Below are the code and all the weights of a small trained network. Each question names an input and a class and asks about switching units off, where a switched-off unit gives its printed mean instead of its output.

import numpy as np


def w(rows, s, z=0):
    codes = np.array(rows[::2]) - 128.0
    scale = np.full(codes.shape[1], s)
    scale[-1] = z or s
    return codes * scale


def f(y):
    return np.maximum(y, 0)


def log_softmax(a):
    a = a - a.max(-1, keepdims=True)
    return a - np.log(np.exp(a).sum(-1, keepdims=True))


def net(x, mask):
    res = np.array(x, float).reshape(1, 6) / 4 @ E
    y = f(res @ A[0][:, :-1].T + A[0][:, -1])
    res = res + np.where(mask, y, B[0][:, -1]) @ B[0][:, :-1]
    return log_softmax(res[-1] @ U[:, :-1].T + U[:, -1])


A, B = {}, {}
E = w([
[138,116,235,93,62,66,179],'x0',
[126,253,155,182,126,138,80],'x1',
[134,163,121,41,132,83,60],'x2',
[66,153,176,173,202,58,163],'x3',
[53,106,140,112,32,186,84],'x4',
[141,185,71,70,117,127,185],'x5',
],0.008)
A[0] = w([
[126,95,128,72,156,82,241,204],'N0',
[27,137,168,201,202,138,169,161],'N1',
[135,143,128,92,2,208,155,220],'N2',
[144,172,87,95,231,131,144,212],'N3',
[62,126,195,199,161,56,80,237],'N4',
[130,90,137,96,145,30,200,175],'N5',
[86,86,187,194,149,106,124,214],'N6',
[76,89,137,158,158,169,136,206],'N7',
[95,126,177,209,194,118,139,137],'N8',
[171,118,149,155,176,68,195,199],'N9',
[101,44,91,105,69,184,122,163],'N10',
[142,188,76,102,149,95,105,200],'N11',
[143,137,88,85,123,159,82,243],'N12',
[153,126,101,80,142,64,202,158],'N13',
[142,196,68,153,183,137,105,176],'N14',
[126,116,63,111,125,174,98,226],'N15',
[87,224,144,155,94,189,185,213],'N16',
[94,121,163,87,205,101,238,211],'N17',
[123,58,120,106,66,198,117,175],'N18',
[154,18,126,104,93,155,80,210],'N19',
[154,174,171,98,80,96,73,172],'N20',
[96,230,39,120,127,183,114,253],'N21',
],0.008,0.0027)
B[0] = w([
[178,110,57,169,75,36,101,237],'N0',
[85,121,137,219,147,139,183,242],'N1',
[114,77,161,56,50,178,99,254],'N2',
[149,141,48,148,186,138,82,243],'N3',
[101,206,183,150,150,117,206,249],'N4',
[156,165,84,157,102,55,103,224],'N5',
[137,139,167,169,124,94,223,225],'N6',
[109,88,142,172,150,105,168,198],'N7',
[108,152,149,203,141,183,220,223],'N8',
[205,169,95,190,91,154,137,233],'N9',
[127,33,136,34,124,74,195,231],'N10',
[112,153,114,127,149,126,79,209],'N11',
[64,98,118,74,148,113,92,210],'N12',
[169,118,74,152,94,90,65,210],'N13',
[107,158,118,119,197,168,90,232],'N14',
[119,86,110,89,160,130,98,213],'N15',
[113,121,152,178,85,221,104,215],'N16',
[174,149,60,195,102,64,142,241],'N17',
[107,2,134,57,110,101,180,227],'N18',
[158,62,145,59,158,44,181,230],'N19',
[118,193,177,53,106,111,91,199],'N20',
[57,104,113,144,146,202,25,255],'N21',
],0.0072,0.007)
U = w([
[100,148,71,144,244,162,63,119],'0',
[131,191,172,84,104,81,104,254],'1',
[131,23,117,81,116,113,152,138],'2',
[207,157,42,178,93,93,117,11],'3',
[97,154,153,206,146,150,198,104],'4',
[254,162,138,151,168,205,139,246],'5',
[106,132,131,124,43,215,91,40],'6',
],0.009,0.00094)

Each question gives the input, the list of numbers given to net, and the class t.
The units are the neurons (one row each of A and B). Each row of codes is followed by its name. A weight is (code - 128) times the scale printed after its matrix; where a second scale follows, it is the last column's (A, B and U).
mask holds one flag per neuron, in row order. A switched-off neuron (its flag False) gives its mean, the last column of its row in B, instead of its output. The means were averaged over made-up inputs and are rounded, as every weight is.
A unit's drop is (log p(t) with every unit on - log p(t) with that unit switched off) / (log p(t) with every unit on - log p(t) with every unit switched off).
The circuit of an input: a set's keep is (log p(t) with only the set's units on - log p(t) with every unit switched off) / (log p(t) with every unit on - log p(t) with every unit switched off). Starting from the 12 units with the biggest drops (on a tie, the unit counted first), units are removed one at a time, each time the one whose removal leaves the highest keep (on an exact tie, the one counted first), for as long as the keep stays at least 0.8.
units of the circuit, in order: the units of the circuit, biggest drop first
most important unit: the unit with the biggest drop
top k neurons: the k neurons with the biggest drops, biggest first
drop of u: that unit's drop, to one decimal
input [8,3,-7,2,-3,3], class 3: units of the circuit, in order -> [N0; N17]
input [-3,8,4,4,8,-7], class 4: most important unit -> N4
input [-6,3,3,6,0,-4], class 4: units of the circuit, in order -> [N4; N8]
input [-2,-1,8,8,3,7], class 0: units of the circuit, in order -> [N21; N3]
input [5,3,1,-8,6,6], class 2: top 2 neurons -> [N18; N10]
input [8,-6,6,2,2,0], class 3: top 2 neurons -> [N5; N0]
input [-3,2,-6,-4,0,7], class 6: top 2 neurons -> [N2; N16]
input [-8,-3,-3,4,8,-7], class 2: top 2 neurons -> [N10; N18]
input [7,-6,-5,5,-3,-8], class 4: top 4 neurons -> [N4; N8; N6; N1]
input [-4,-6,6,3,2,5], class 0: drop of N3 -> 0.2
input [-5,0,3,4,-6,-6], class 4: drop of N4 -> 0.3
input [0,8,2,-7,-3,8], class 0: drop of N11 -> 0.1
